Below are the code and all the weights of a small trained network. Each question names an input and a target symbol and asks about switching units off, where a switched-off unit gives its printed mean instead of its output.

import numpy as np


def w(rows, s, z=0):
    codes = np.array(rows[::2]) - 128.0
    scale = np.full(codes.shape[1], s)
    scale[-1] = z or s
    return codes * scale


def f(y):
    return y / 2 * (1 + np.tanh(0.7978845608 * (y + 0.044715 * y**3)))


def softmax(a):
    e = np.exp(a - a.max(-1, keepdims=True))
    return e / e.sum(-1, keepdims=True)


def log_softmax(a):
    a = a - a.max(-1, keepdims=True)
    return a - np.log(np.exp(a).sum(-1, keepdims=True))


def net(x, mask):
    ids = ['ΔΛΠΦαβγζημσ'.index(c) for c in x.split()]
    T = len(ids)
    res = E[ids] + P[:T]
    r = res
    for j in range(3):
        rows = slice(3 * j, 3 * j + 3)
        q, k, v = (r @ M[0][rows].T for M in (Q, K, V))
        z = softmax(np.where(np.tri(T) > 0, q @ k.T / 3**0.5, -1e9)) @ v
        o = O[0][rows]
        res = res + np.where(mask[j], z, o[:, -1]) @ o[:, :-1]
    y = f(res @ A[0][:, :-1].T + A[0][:, -1])
    res = res + np.where(mask[3:15], y, B[0][:, -1]) @ B[0][:, :-1]
    return log_softmax(res[-1] @ U[:, :-1].T + U[:, -1])


Q, K, V, O, A, B = {}, {}, {}, {}, {}, {}
E = w([
[32,198,196,70,127,31],'Δ',
[73,155,169,188,207,35],'Λ',
[119,95,87,98,236,135],'Π',
[97,108,195,157,161,166],'Φ',
[204,78,127,148,132,144],'α',
[147,104,225,224,97,116],'β',
[125,75,93,58,159,51],'γ',
[123,168,199,108,43,77],'ζ',
[161,171,120,182,193,138],'η',
[61,189,92,73,227,55],'μ',
[75,253,202,150,111,123],'σ',
],0.0076)
P = w([
[132,52,254,132,228,173],'0',
[86,79,57,132,72,182],'1',
[103,111,75,234,169,18],'2',
[229,179,202,45,194,61],'3',
[159,116,45,95,36,205],'4',
[168,207,49,222,121,101],'5',
[222,199,217,39,189,58],'6',
],0.0081)
Q[0] = w([
[180,100,226,23,140,146],'h1',
[221,94,181,34,177,173],'h1',
[156,170,222,56,187,70],'h1',
[69,105,31,123,33,185],'h2',
[221,176,190,18,200,79],'h2',
[27,138,1,55,38,135],'h2',
[160,218,201,29,230,55],'h3',
[17,137,45,152,37,183],'h3',
[55,152,32,97,159,116],'h3',
],0.0086)
K[0] = w([
[100,35,245,147,233,123],'h1',
[136,21,203,106,255,167],'h1',
[8,59,227,111,149,139],'h1',
[241,181,39,65,45,122],'h2',
[37,28,236,47,204,162],'h2',
[179,193,9,17,23,105],'h2',
[44,96,216,55,218,154],'h3',
[175,242,12,77,53,43],'h3',
[112,164,26,62,181,95],'h3',
],0.0083)
V[0] = w([
[113,141,153,254,104,18],'h1',
[170,225,46,149,120,181],'h1',
[215,167,37,70,35,17],'h1',
[189,199,101,244,217,175],'h2',
[243,32,63,58,124,174],'h2',
[171,178,232,239,61,194],'h2',
[62,222,167,2,116,175],'h3',
[181,125,227,31,29,136],'h3',
[161,22,177,163,24,244],'h3',
],0.0079)
O[0] = w([
[29,35,169,221,109,56,156],'h1',
[211,187,61,202,173,98,59],'h1',
[200,65,102,124,152,26,2],'h1',
[164,214,116,253,214,164,143],'h2',
[224,77,165,67,197,182,66],'h2',
[203,119,101,222,2,123,158],'h2',
[135,227,43,7,51,74,127],'h3',
[248,113,115,97,29,38,116],'h3',
[253,119,214,140,48,183,120],'h3',
],0.0082,0.0068)
A[0] = w([
[83,94,172,38,109,198,153],'n1',
[175,100,145,132,201,202,160],'n2',
[164,33,106,90,125,28,122],'n3',
[78,148,137,2,154,89,77],'n4',
[141,173,118,23,219,180,99],'n5',
[195,97,92,169,145,68,206],'n6',
[123,184,212,97,198,131,255],'n7',
[121,185,217,158,147,60,107],'n8',
[98,155,90,21,74,187,186],'n9',
[209,215,188,47,139,157,28],'n10',
[59,97,203,150,148,112,114],'n11',
[187,83,202,20,93,104,79],'n12',
],0.0077,0.0064)
B[0] = w([
[112,37,156,71,205,104,249],'n1',
[138,159,25,107,106,170,175],'n2',
[160,233,53,219,168,189,144],'n3',
[212,209,188,146,183,99,213],'n4',
[229,219,159,110,138,189,192],'n5',
[21,127,150,188,199,126,165],'n6',
[146,117,102,234,84,62,254],'n7',
[180,80,11,96,154,191,191],'n8',
[35,135,178,46,147,120,249],'n9',
[77,20,3,74,186,202,151],'n10',
[193,160,93,154,187,84,215],'n11',
[196,50,68,158,76,21,173],'n12',
],0.0072,0.009)
U = w([
[66,126,180,74,129,62,34],'Δ',
[63,79,121,184,185,71,191],'Λ',
[117,143,82,71,181,214,11],'Π',
[17,42,149,78,128,215,169],'Φ',
[174,50,33,113,122,185,22],'α',
[220,143,253,164,80,144,186],'β',
[201,72,160,103,186,79,1],'γ',
[148,69,107,94,65,49,158],'ζ',
[183,222,46,190,118,147,220],'η',
[171,225,213,135,147,113,14],'μ',
[91,240,119,93,22,167,230],'σ',
],0.0069,0.0038)

Each question gives the input, a string of symbols that net reads in full, and the target symbol t.
The units are the heads (3 rows each of Q, K, V and O) and the neurons (one row each of A and B). Each row of codes is followed by its name. A weight is (code - 128) times the scale printed after its matrix; where a second scale follows, it is the last column's (O, A, B and U).
mask holds one flag per unit, heads first, then neurons. A switched-off unit (its flag False) gives its mean, the last column of its rows in O or B, instead of its output. The means were averaged over made-up inputs and are rounded, as every weight is.
A unit's drop is (log p(t) with every unit on - log p(t) with that unit switched off) / (log p(t) with every unit on - log p(t) with every unit switched off).
The circuit of an input: a set's keep is (log p(t) with only the set's units on - log p(t) with every unit switched off) / (log p(t) with every unit on - log p(t) with every unit switched off). Starting from the 12 units with the biggest drops (on a tie, the unit counted first), units are removed one at a time, each time the one whose removal leaves the highest keep (on an exact tie, the one counted first), for as long as the keep stays at least 0.8.
units of the circuit, in order: the units of the circuit, biggest drop first
unit that matters most: the unit with the biggest drop
k most important neurons: the k neurons with the biggest drops, biggest first
which heads matter: for each layer, one digit per head in row order, 1 if its drop is at least 0.15 and else 0, layers parted by /
input η μ Δ α, target η: which heads matter : 010
input β Φ Π ζ σ α ζ, target β: unit that matters most : h2
input Φ η γ Π σ γ Δ, target Φ: units of the circuit, in order : h1; n10
input Λ β Φ Π Λ Δ Λ, target Λ: units of the circuit, in order : h3; n7
input β σ γ Λ Λ, target Λ: units of the circuit, in order : h3; h1
input Λ μ γ μ Φ ζ, target Λ: units of the circuit, in order : h1; n6
input Φ μ ζ Φ Δ Π Π, target Φ: units of the circuit, in order : h1; n1
input σ Φ Δ Φ Φ Φ η, target σ: units of the circuit, in order : h2; h3; h1; n11
input γ μ γ, target η: which heads matter : 110
input Π Λ ζ ζ Φ α ζ, target Π: which heads matter : 110
input γ Δ β Π Π, target Π: units of the circuit, in order : h2; n5
input β Π Φ Δ Φ γ η, target β: which heads matter : 111
input Λ γ ζ Φ, target Λ: which heads matter : 101
input Δ ζ α Δ Δ η, target Λ: which heads matter : 100
input β μ Δ Λ, target β: which heads matter : 011
input σ ζ Φ Δ γ, target γ: 3 most important neurons : n12; n4; n1
input β ζ Φ Δ γ ζ γ, target β: which heads matter : 011
input Π Δ μ σ ζ η Φ, target Π: 2 most important neurons : n10; n5
input β β Δ σ σ α, target Λ: units of the circuit, in order : n6; h1
input σ Φ Λ Φ α, target α: units of the circuit, in order : h2; n2; h3; n12
input σ μ γ ζ, target σ: which heads matter : 010
input Φ Λ σ Φ Λ γ, target Λ: units of the circuit, in order : h1; n6
input η γ Φ Λ, target η: units of the circuit, in order : h2; n1; n8
input α μ γ β γ α ζ, target α: which heads matter : 011
input Π Δ μ η, target Π: 2 most important neurons : n10; n5
input Π Δ ζ γ, target Π: which heads matter : 110
input α γ σ Π, target α: which heads matter : 011
input ζ η Λ μ, target ζ: which heads matter : 001
